Here is a tiny trained network, its code and every weight. The questions are about switching its units off for an input and a target symbol, where a switched-off unit gives its printed mean instead of its output.

import numpy as np


def w(rows, s, z=0):
    codes = np.array(rows[::2]) - 128.0
    scale = np.full(codes.shape[1], s)
    scale[-1] = z or s
    return codes * scale


def norm(h):
    return h / np.sqrt((h * h).mean(-1, keepdims=True) + 1e-5)


def softmax(a):
    e = np.exp(a - a.max(-1, keepdims=True))
    return e / e.sum(-1, keepdims=True)


def log_softmax(a):
    a = a - a.max(-1, keepdims=True)
    return a - np.log(np.exp(a).sum(-1, keepdims=True))


def net(x, mask):
    ids = ['εζηλμξστφω'.index(c) for c in x.split()]
    T = len(ids)
    res = E[ids] + P[:T]
    u = 0
    for l in range(2):
        r = norm(res)
        for j in range(3):
            rows = slice(2 * j, 2 * j + 2)
            q, k, v = (r @ M[l][rows].T for M in (Q, K, V))
            z = softmax(np.where(np.tri(T) > 0, q @ k.T / 2**0.5, -1e9)) @ v
            o = O[l][rows]
            res = res + np.where(mask[u + j], z, o[:, -1]) @ o[:, :-1]
        u += 3
    return log_softmax(norm(res)[-1] @ U[:, :-1].T + U[:, -1])


Q, K, V, O = {}, {}, {}, {}
E = w([
[150,131,134,120,165,99,109],'ε',
[98,249,171,175,102,81,254],'ζ',
[131,119,139,171,173,128,103],'η',
[139,101,133,161,120,111,105],'λ',
[117,107,162,141,140,123,107],'μ',
[122,123,121,176,135,154,108],'ξ',
[117,120,137,139,95,150,113],'σ',
[144,135,134,90,114,109,117],'τ',
[122,156,131,116,154,153,112],'φ',
[160,153,95,132,130,133,114],'ω',
],0.02)
P = w([
[53,145,102,120,112,92,121],'0',
[116,186,150,125,90,111,42],'1',
[63,185,131,147,109,85,120],'2',
[55,148,93,110,90,90,52],'3',
[155,111,159,112,122,153,204],'4',
[150,156,158,121,91,137,58],'5',
[28,103,69,117,135,84,223],'6',
[195,170,196,131,103,155,121],'7',
[115,71,111,130,194,138,249],'8',
[91,164,95,164,174,46,147],'9',
[228,122,176,193,238,201,144],'10',
],0.011)
Q[0] = w([
[167,209,198,158,97,119,22],'L0H1',
[34,189,97,142,107,61,44],'L0H1',
[100,112,134,145,75,153,135],'L0H2',
[147,134,138,111,159,109,146],'L0H2',
[212,179,213,158,106,163,67],'L0H3',
[201,39,128,100,164,197,249],'L0H3',
],0.017)
K[0] = w([
[105,187,154,176,120,83,247],'L0H1',
[19,104,43,117,142,74,185],'L0H1',
[133,57,129,129,103,150,95],'L0H2',
[134,157,145,112,126,106,164],'L0H2',
[147,197,187,176,112,105,217],'L0H3',
[232,123,192,112,111,193,18],'L0H3',
],0.015)
V[0] = w([
[241,197,68,121,234,43,149],'L0H1',
[122,192,73,170,168,252,123],'L0H1',
[107,138,162,173,78,115,99],'L0H2',
[91,133,173,193,127,113,166],'L0H2',
[147,59,95,190,182,118,76],'L0H3',
[198,122,36,198,20,94,146],'L0H3',
],0.011)
O[0] = w([
[30,130,135,104,119,157,154,37],'L0H1',
[100,122,130,147,69,4,123,45],'L0H1',
[125,155,118,114,171,127,136,254],'L0H2',
[114,115,101,205,178,132,157,202],'L0H2',
[92,136,188,166,85,164,73,158],'L0H3',
[122,144,230,82,213,98,106,130],'L0H3',
],0.017,0.0072)
Q[1] = w([
[143,138,135,106,123,131,136],'L1H1',
[136,175,141,201,172,127,204],'L1H1',
[109,146,116,114,112,132,97],'L1H2',
[138,99,118,116,136,118,103],'L1H2',
[117,105,119,138,95,148,5],'L1H3',
[125,137,110,125,132,118,109],'L1H3',
],0.027)
K[1] = w([
[121,122,125,141,116,135,99],'L1H1',
[161,251,195,213,92,138,234],'L1H1',
[124,79,124,136,147,129,104],'L1H2',
[113,129,143,172,113,136,127],'L1H2',
[87,29,95,183,194,125,74],'L1H3',
[109,124,117,104,147,125,146],'L1H3',
],0.019)
V[1] = w([
[105,230,94,137,178,90,201],'L1H1',
[125,80,111,138,126,151,7],'L1H1',
[128,109,72,35,150,87,118],'L1H2',
[140,83,126,124,88,157,3],'L1H2',
[167,190,137,45,48,142,81],'L1H3',
[135,170,137,169,106,152,118],'L1H3',
],0.013)
O[1] = w([
[142,83,161,22,75,86,241,254],'L1H1',
[95,165,125,167,140,124,61,75],'L1H1',
[85,94,113,182,160,132,86,76],'L1H2',
[94,7,110,64,65,101,130,94],'L1H2',
[64,115,21,87,153,33,70,39],'L1H3',
[144,133,164,85,150,135,145,170],'L1H3',
],0.013,0.0086)
U = w([
[50,109,97,117,108,185,128,163],'ε',
[164,82,155,67,92,116,194,149],'ζ',
[104,131,200,194,8,138,119,64],'η',
[139,165,208,129,172,150,85,126],'λ',
[212,140,66,180,93,190,132,40],'μ',
[153,156,206,188,61,30,91,69],'ξ',
[231,143,99,123,185,24,90,12],'σ',
[122,111,40,85,213,129,117,96],'τ',
[103,138,69,164,81,56,120,254],'φ',
[51,137,141,109,155,50,102,191],'ω',
],0.014,0.0073)

Each question gives the input, a string of symbols that net reads in full, and the target symbol t.
The units are the heads (2 rows each of Q, K, V and O). Each row of codes is followed by its name. A weight is (code - 128) times the scale printed after its matrix; where a second scale follows, it is the last column's (O and U).
mask holds one flag per head, layer by layer. A switched-off head (its flag False) gives its mean, the last column of its rows in O, instead of its output. The means were averaged over made-up inputs and are rounded, as every weight is.
A unit's drop is (log p(t) with every unit on - log p(t) with that unit switched off) / (log p(t) with every unit on - log p(t) with every unit switched off).
The circuit of an input: a set's keep is (log p(t) with only the set's units on - log p(t) with every unit switched off) / (log p(t) with every unit on - log p(t) with every unit switched off). Starting from all 6 units, units are removed one at a time, each time the one whose removal leaves the highest keep (on an exact tie, the one counted first), for as long as the keep stays at least 0.8.
units of the circuit, in order: the units of the circuit, biggest drop first
most important unit: the unit with the biggest drop
heads that matter: for each layer, one digit per head in row order, 1 if its drop is at least 0.15 and else 0, layers parted by /
input ε λ λ ε, target ε: most important unit => L0H1
input λ φ λ λ λ φ σ η η, target φ: units of the circuit, in order => L0H1, L0H3
input ω λ φ λ λ σ φ ω λ σ λ, target ω: heads that matter => 100 / 000
input λ τ ω ω λ λ τ φ μ φ λ, target φ: units of the circuit, in order => L0H3, L0H1
input λ λ ω σ φ σ, target ω: units of the circuit, in order => L0H1, L0H3
input μ μ μ φ λ φ φ λ μ ε, target φ: units of the circuit, in order => L0H3, L0H1
input φ λ φ μ λ μ, target φ: units of the circuit, in order => L0H3, L0H1
input λ λ μ μ η, target λ: heads that matter => 001 / 100
input λ φ λ μ λ μ λ τ, target λ: units of the circuit, in order => L1H1, L0H3
input σ λ μ φ, target σ: heads that matter => 100 / 000
input σ σ μ φ φ λ λ λ λ, target λ: heads that matter => 001 / 000
input λ λ φ μ η λ λ σ, target η: units of the circuit, in order => L0H3, L0H1
input ω λ ξ λ λ η, target ξ: heads that matter => 100 / 000
input λ τ μ φ, target λ: heads that matter => 001 / 100
input λ λ λ η ω λ μ, target η: most important unit => L0H3
input λ ε μ μ λ λ σ, target μ: heads that matter => 101 / 100
input λ λ μ μ ξ λ τ μ ω λ, target τ: units of the circuit, in order => L0H3, L0H1, L1H3
input μ φ ε λ μ λ σ λ, target μ: heads that matter => 001 / 100
input τ φ μ μ μ μ σ, target μ: units of the circuit, in order => L0H3, L0H1
input λ λ φ μ ε λ μ φ μ, target λ: most important unit => L0H3
input ω λ λ η σ λ ε, target η: heads that matter => 001 / 000
input λ μ σ μ φ, target μ: heads that matter => 001 / 100
input μ λ ζ η σ λ λ λ ζ, target λ: heads that matter => 101 / 010
